Here is a tiny trained network, its code and every weight. The questions are about switching its units off for an input and a target symbol, where a switched-off unit gives its printed mean instead of its output.

import numpy as np


def w(rows, s, z=0):
    codes = np.array(rows[::2]) - 128.0
    scale = np.full(codes.shape[1], s)
    scale[-1] = z or s
    return codes * scale


def norm(h):
    return h / np.sqrt((h * h).mean(-1, keepdims=True) + 1e-5)


def f(y):
    return y / 2 * (1 + np.tanh(0.7978845608 * (y + 0.044715 * y**3)))


def softmax(a):
    e = np.exp(a - a.max(-1, keepdims=True))
    return e / e.sum(-1, keepdims=True)


def log_softmax(a):
    a = a - a.max(-1, keepdims=True)
    return a - np.log(np.exp(a).sum(-1, keepdims=True))


def net(x, mask):
    ids = ['αγζλπσφω'.index(c) for c in x.split()]
    T = len(ids)
    res = E[ids] + P[:T]
    r = norm(res)
    for j in range(3):
        rows = slice(3 * j, 3 * j + 3)
        q, k, v = (r @ M[0][rows].T for M in (Q, K, V))
        z = softmax(np.where(np.tri(T) > 0, q @ k.T / 3**0.5, -1e9)) @ v
        o = O[0][rows]
        res = res + np.where(mask[j], z, o[:, -1]) @ o[:, :-1]
    y = f(norm(res) @ A[0][:, :-1].T + A[0][:, -1])
    res = res + np.where(mask[3:11], y, B[0][:, -1]) @ B[0][:, :-1]
    return log_softmax(norm(res)[-1] @ U[:, :-1].T + U[:, -1])


Q, K, V, O, A, B = {}, {}, {}, {}, {}, {}
E = w([
[164,23,146,71,75],'α',
[195,98,69,171,4],'γ',
[160,17,142,121,201],'ζ',
[70,76,128,207,133],'λ',
[139,132,74,114,49],'π',
[147,60,186,172,110],'σ',
[143,53,60,137,168],'φ',
[37,58,219,134,39],'ω',
],0.0024)
P = w([
[79,167,120,110,174],'0',
[181,173,156,118,135],'1',
[79,1,64,163,58],'2',
[184,181,161,126,138],'3',
[101,29,83,179,80],'4',
[182,181,158,133,140],'5',
[95,33,76,171,75],'6',
[177,180,158,133,140],'7',
[109,42,75,176,77],'8',
[179,180,153,136,137],'9',
[121,51,76,185,83],'10',
[170,180,152,130,141],'11',
[103,39,88,169,84],'12',
],0.0041)
Q[0] = w([
[113,203,169,103,112],'head 0',
[164,116,149,56,182],'head 0',
[95,93,64,91,26],'head 0',
[120,65,171,140,42],'head 1',
[132,92,86,179,182],'head 1',
[152,16,120,123,101],'head 1',
[79,128,220,90,101],'head 2',
[139,3,78,57,133],'head 2',
[92,4,158,176,126],'head 2',
],0.015)
K[0] = w([
[140,56,115,167,67],'head 0',
[232,123,120,104,133],'head 0',
[36,150,71,38,107],'head 0',
[4,57,88,128,150],'head 1',
[152,141,172,135,209],'head 1',
[40,57,138,77,177],'head 1',
[80,98,194,146,62],'head 2',
[45,68,55,32,160],'head 2',
[19,127,158,77,178],'head 2',
],0.014)
V[0] = w([
[202,163,134,152,174],'head 0',
[179,148,163,166,59],'head 0',
[67,146,159,179,183],'head 0',
[132,167,118,81,86],'head 1',
[11,109,77,107,122],'head 1',
[114,110,145,131,151],'head 1',
[142,159,88,47,130],'head 2',
[47,171,248,70,125],'head 2',
[221,159,173,91,195],'head 2',
],0.012)
O[0] = w([
[101,38,136,143,142,111],'head 0',
[111,91,64,90,95,46],'head 0',
[87,138,182,187,67,238],'head 0',
[127,175,109,139,76,50],'head 1',
[222,100,42,145,113,255],'head 1',
[134,112,115,130,159,167],'head 1',
[158,169,192,104,139,81],'head 2',
[2,156,168,98,112,154],'head 2',
[115,215,154,217,100,132],'head 2',
],0.0093,0.0061)
A[0] = w([
[227,171,170,85,97,114],'neuron 0',
[142,28,72,131,87,69],'neuron 1',
[129,24,215,19,229,24],'neuron 2',
[138,206,189,157,72,64],'neuron 3',
[109,165,95,49,61,100],'neuron 4',
[190,149,75,76,53,3],'neuron 5',
[186,132,93,11,152,90],'neuron 6',
[32,136,136,100,123,173],'neuron 7',
],0.011,0.0019)
B[0] = w([
[128,204,141,98,75,202],'neuron 0',
[85,199,47,143,150,254],'neuron 1',
[183,116,234,57,141,165],'neuron 2',
[86,91,106,97,226,216],'neuron 3',
[158,149,91,56,149,147],'neuron 4',
[122,88,220,153,152,169],'neuron 5',
[93,8,110,158,156,168],'neuron 6',
[200,120,126,105,47,201],'neuron 7',
],0.015,0.0054)
U = w([
[165,28,71,104,188,209],'α',
[234,198,145,181,118,125],'γ',
[160,98,255,49,139,89],'ζ',
[52,95,180,161,35,220],'λ',
[67,234,146,49,195,254],'π',
[64,178,20,192,127,8],'σ',
[79,118,195,210,233,52],'φ',
[137,156,81,15,53,107],'ω',
],0.0094,0.00074)

Each question gives the input, a string of symbols that net reads in full, and the target symbol t.
The units are the heads (3 rows each of Q, K, V and O) and the neurons (one row each of A and B). Each row of codes is followed by its name. A weight is (code - 128) times the scale printed after its matrix; where a second scale follows, it is the last column's (O, A, B and U).
mask holds one flag per unit, heads first, then neurons. A switched-off unit (its flag False) gives its mean, the last column of its rows in O or B, instead of its output. The means were averaged over made-up inputs and are rounded, as every weight is.
A unit's drop is (log p(t) with every unit on - log p(t) with that unit switched off) / (log p(t) with every unit on - log p(t) with every unit switched off).
The circuit of an input: a set's keep is (log p(t) with only the set's units on - log p(t) with every unit switched off) / (log p(t) with every unit on - log p(t) with every unit switched off). Starting from all 11 units, units are removed one at a time, each time the one whose removal leaves the highest keep (on an exact tie, the one counted first), for as long as the keep stays at least 0.8.
units of the circuit, in order: the units of the circuit, biggest drop first
k most important neurons: the k neurons with the biggest drops, biggest first
which heads matter: for each layer, one digit per head in row order, 1 if its drop is at least 0.15 and else 0, layers parted by /
drop of u: that unit's drop, to one decimal
input λ α φ π α ω, target ω: units of the circuit, in order => head 2; head 0; neuron 7
input π γ γ α φ ζ λ ζ, target ζ: which heads matter => 010
input ω γ α, target ω: which heads matter => 001
input σ γ λ φ φ ω λ λ γ, target λ: units of the circuit, in order => head 2; head 0
input λ φ σ π γ φ ω α γ π σ ζ, target ζ: which heads matter => 110
input ζ γ α ω σ, target φ: which heads matter => 000
input γ ω α λ φ γ λ, target α: which heads matter => 001
input π ω γ α λ π π α ω γ ω, target ζ: which heads matter => 001
input φ ζ ζ, target γ: units of the circuit, in order => head 0; head 2
input σ φ α, target λ: which heads matter => 101
input ω γ λ π α π α ζ γ, target ω: 2 most important neurons => neuron 4; neuron 7
input γ π λ ζ ζ ω α α φ π γ, target α: most important neuron => neuron 6
input γ π γ, target α: 2 most important neurons => neuron 6; neuron 1
input φ π α π γ λ, target λ: which heads matter => 110
input ζ ω φ, target φ: units of the circuit, in order => head 0
input π γ π α α γ γ σ λ ω λ φ, target φ: units of the circuit, in order => head 2; head 1; head 0
input λ σ π λ φ λ ζ π α σ, target σ: units of the circuit, in order => head 0; neuron 1
input σ π α ζ σ λ ω, target λ: units of the circuit, in order => head 2; head 0; neuron 7
input ω λ π φ φ ω σ φ ζ, target ω: units of the circuit, in order => head 2; neuron 7
input ζ γ γ φ λ ω φ σ γ α, target α: which heads matter => 000
input σ φ φ ζ γ σ γ γ π ζ α ω φ, target λ: 2 most important neurons => neuron 7; neuron 1
input ζ α λ ζ ω ζ ω α π φ α, target φ: drop of head 0 => 0.1
